Look-ups in named tables: a row name and a column name give one cell, copied from the table.

bib:
|  | guz | bukaz | rof | gop | ramob | mig | pemo | zaro | mev |
|---|---|---|---|---|---|---|---|---|---|
| fepivas | 125 | 149 | 173 | 125 | 173 | 171 | 115 | 132 | 155 |
| zud | 197 | 104 | 152 | 124 | 67 | 148 | 67 | 222 | 149 |
| giv | 62 | 135 | 126 | 168 | 163 | 100 | 194 | 78 | 111 |
| zut | 177 | 54 | 182 | 117 | 29 | 160 | 102 | 211 | 100 |
| biripov | 65 | 161 | 205 | 109 | 218 | 96 | 134 | 87 | 94 |

fepivas, ramob => 173
giv, bukaz => 135
giv, guz => 62
zut, mig => 160
fepivas, bukaz => 149
biripov, pemo => 134
zut, pemo => 102
zut, zaro => 211
giv, mig => 100
biripov, mig => 96
fepivas, mev => 155
zud, guz => 197
zud, pemo => 67
zut, mev => 100
zut, ramob => 29
biripov, bukaz => 161
giv, gop => 168
Row with the largest pemo: giv

kat =
          tizam     beg  nifudo      nif   zadin      ger
subuko   30.262  48.815  40.988  -52.326  18.482  -52.431
rir      43.574  -0.417  30.434  -39.904  27.635   71.321
kipuso   40.330  11.474  30.182   80.073  13.219   -9.760
kopo     53.005  33.992  19.256  -35.886  47.537   55.864
rul      -2.644  40.880  46.875   57.192  10.556  -35.473
zag      17.437  39.946  41.846   94.181  30.620   -5.652
fevusal  24.881  53.846  45.004  -34.109  49.671   78.403
rifa     36.246  23.591  36.585   75.494   8.606  -19.137
fonavaf  49.231  44.899  28.286  -45.481  46.565   45.140
vikufu   10.462  55.538  49.584  -33.262  21.427  -23.395
leg      30.506  29.755  34.869   61.135  18.663  -37.773

What is the ger of zag in kat?
-5.652
What is the beg of fonavaf in kat?
44.899
What is the tizam of kipuso in kat?
40.330
What is the nifudo of rifa in kat?
36.585
What is the ger of rir in kat?
71.321
What is the nif of leg in kat?
61.135
What is the beg of kipuso in kat?
11.474
What is the zadin of fonavaf in kat?
46.565
What is the nif of rul in kat?
57.192
What is the zadin of rifa in kat?
8.606
What is the beg of zag in kat?
39.946

mogomaf =
cols = ren, nuv, lom, sola, godi, senubu, suzak, zotukez
fibok: [8.1, 56.1, -10.3, -16.4, -3.8, 24.9, -12.8, 23.4]
zababeg: [15.4, 66.2, -17.6, -38.5, -14.2, 38.1, -29.1, 17.3]
bur: [-3.3, 48.7, -0.1, 19.3, 11.7, 4.5, 9.5, 25.3]
mokoru: [15.8, 1.1, 3.0, -9.7, -0.6, 20.2, 21.9, 77.5]
venetor: [24.4, 13.3, -7.5, -44.4, -16.4, 40.5, -1.5, 72.6]
duf: [0.8, 22.4, 6.0, 21.0, 12.3, 4.2, 25.1, 50.8]
misafu: [15.2, 61.2, -16.6, -38.4, -14.1, 38.1, -27.0, 22.3]
mekun: [8.8, 80.8, -17.7, -28.4, -8.8, 32.7, -33.3, 1.4]
kofonev: [-6.2, 25.7, 9.6, 37.9, 20.1, -6.2, 32.6, 44.7]
tanid: [9.0, 59.7, -11.3, -20.3, -6.5, 28.0, -17.7, 20.5]
lobub: [15.9, 26.5, -6.1, -26.6, -8.8, 31.1, -0.9, 55.6]
kalevu: [31.4, 4.8, -9.5, -56.4, -21.3, 47.0, -3.0, 81.6]

lobub, zotukez: 55.6
kofonev, nuv: 25.7
mokoru, ren: 15.8
tanid, lom: -11.3
lobub, senubu: 31.1
mokoru, godi: -0.6
lobub, nuv: 26.5
misafu, nuv: 61.2
mekun, sola: -28.4
mokoru, zotukez: 77.5
kofonev, senubu: -6.2
zababeg, lom: -17.6
kalevu, lom: -9.5
duf, ren: 0.8

sirezag =
,nivu,rukaz,bom,saso,lide,ral
rivil,130,142,182,55,91,121
livob,218,84,40,135,50,60
zoriv,120,163,68,179,171,113
baneb,202,218,105,34,66,34
bomop,105,169,140,111,141,70
rolid,126,180,70,171,174,83
tuk,165,136,142,55,83,97
nuborab,140,167,61,177,180,98
libun,201,145,125,154,195,189
zesap,122,102,198,70,109,155
zoko,213,131,164,69,214,77
fod,71,112,132,167,73,165
ren,215,198,157,156,182,194

What is the bom of rolid in sirezag? 70
What is the nivu of libun in sirezag? 201
What is the bom of tuk in sirezag? 142
What is the rukaz of fod in sirezag? 112
What is the ral of rivil in sirezag? 121
What is the saso of zoriv in sirezag? 179
What is the ral of zesap in sirezag? 155
What is the bom of libun in sirezag? 125
What is the ral of bomop in sirezag? 70
What is the nivu of rivil in sirezag? 130

tuko
         fara  mim  nutap  nar  ginum  mupedun  lak
padas     148  178    209  148    150      127  131
sotazal   147  135    127  151    149      144  172
kir       146  164     40  145    141      138  160
bel       146  166    163  135    144      148  160
posebeg   148  150    134  148    153      143  128
nages     144  148    140  148    143      122  163
mukazam   150  140    173  153    148      137  153
tazuvep   139  121    204  137    154      123  156
fikere    145  163    160  131    148      136  142
farom     145  139    135  144    145      149  153
lepam     145  138    159  144    149      140  126

mukazam, ginum -> 148
fikere, mupedun -> 136
posebeg, nar -> 148
kir, mupedun -> 138
padas, nutap -> 209
fikere, ginum -> 148
lepam, fara -> 145
farom, nar -> 144
sotazal, lak -> 172
nages, nutap -> 140
kir, fara -> 146
posebeg, mim -> 150
bel, lak -> 160
tazuvep, ginum -> 154
mukazam, mim -> 140
padas, nar -> 148
tazuvep, mupedun -> 123
nages, ginum -> 143

Table tiv
|  | boper | katevi | neveno | pegivet | pagogo | rabo | sizosem | sapudel | sutemur | piga |
|---|---|---|---|---|---|---|---|---|---|---|
| rebok | 11 | 46 | -48 | -8 | 0 | 14 | 50 | -8 | -5 | 29 |
| vapiv | -18 | -44 | 7 | -19 | 49 | 36 | 28 | 37 | -58 | 36 |
| dab | -45 | -42 | 14 | -23 | -12 | 8 | 32 | -45 | -39 | 55 |
| sevom | 43 | -53 | 26 | 41 | -38 | 33 | -34 | -46 | 2 | -28 |
| nifi | 34 | -52 | 25 | 42 | -21 | 43 | -31 | -40 | 2 | 0 |

rebok, neveno -> -48
sevom, boper -> 43
vapiv, sizosem -> 28
sevom, katevi -> -53
vapiv, katevi -> -44
nifi, sapudel -> -40
dab, katevi -> -42
rebok, rabo -> 14
nifi, rabo -> 43

tapi =
	ziz	mefa	lelus	feto	riv
div	71	127	42	64	97
tukiso	164	213	18	116	86
tilemom	150	64	73	158	49
pap	98	130	17	97	98
neguvog	137	144	32	93	92
dip	29	139	48	59	103
fizat	175	165	107	150	148
damezu	33	77	115	99	130
bel	134	86	121	71	183
sekomo	119	40	121	68	138
fikolur	174	143	118	162	139

What is the feto of bel in tapi?
71
What is the ziz of tukiso in tapi?
164
What is the riv of pap in tapi?
98
What is the ziz of sekomo in tapi?
119
What is the feto of neguvog in tapi?
93
What is the feto of fikolur in tapi?
162
What is the feto of pap in tapi?
97

gigoz =
columns: zit, beb, fanabe
merof: [173, 251, 122]
dula: [245, 102, 123]
bub: [54, 84, 141]
vas: [57, 149, 122]
modakis: [43, 187, 128]

dula, fanabe: 123
merof, fanabe: 122
vas, beb: 149
vas, fanabe: 122
vas, zit: 57
dula, zit: 245
modakis, beb: 187
bub, zit: 54
dula, beb: 102
modakis, fanabe: 128
bub, beb: 84
bub, fanabe: 141
merof, zit: 173

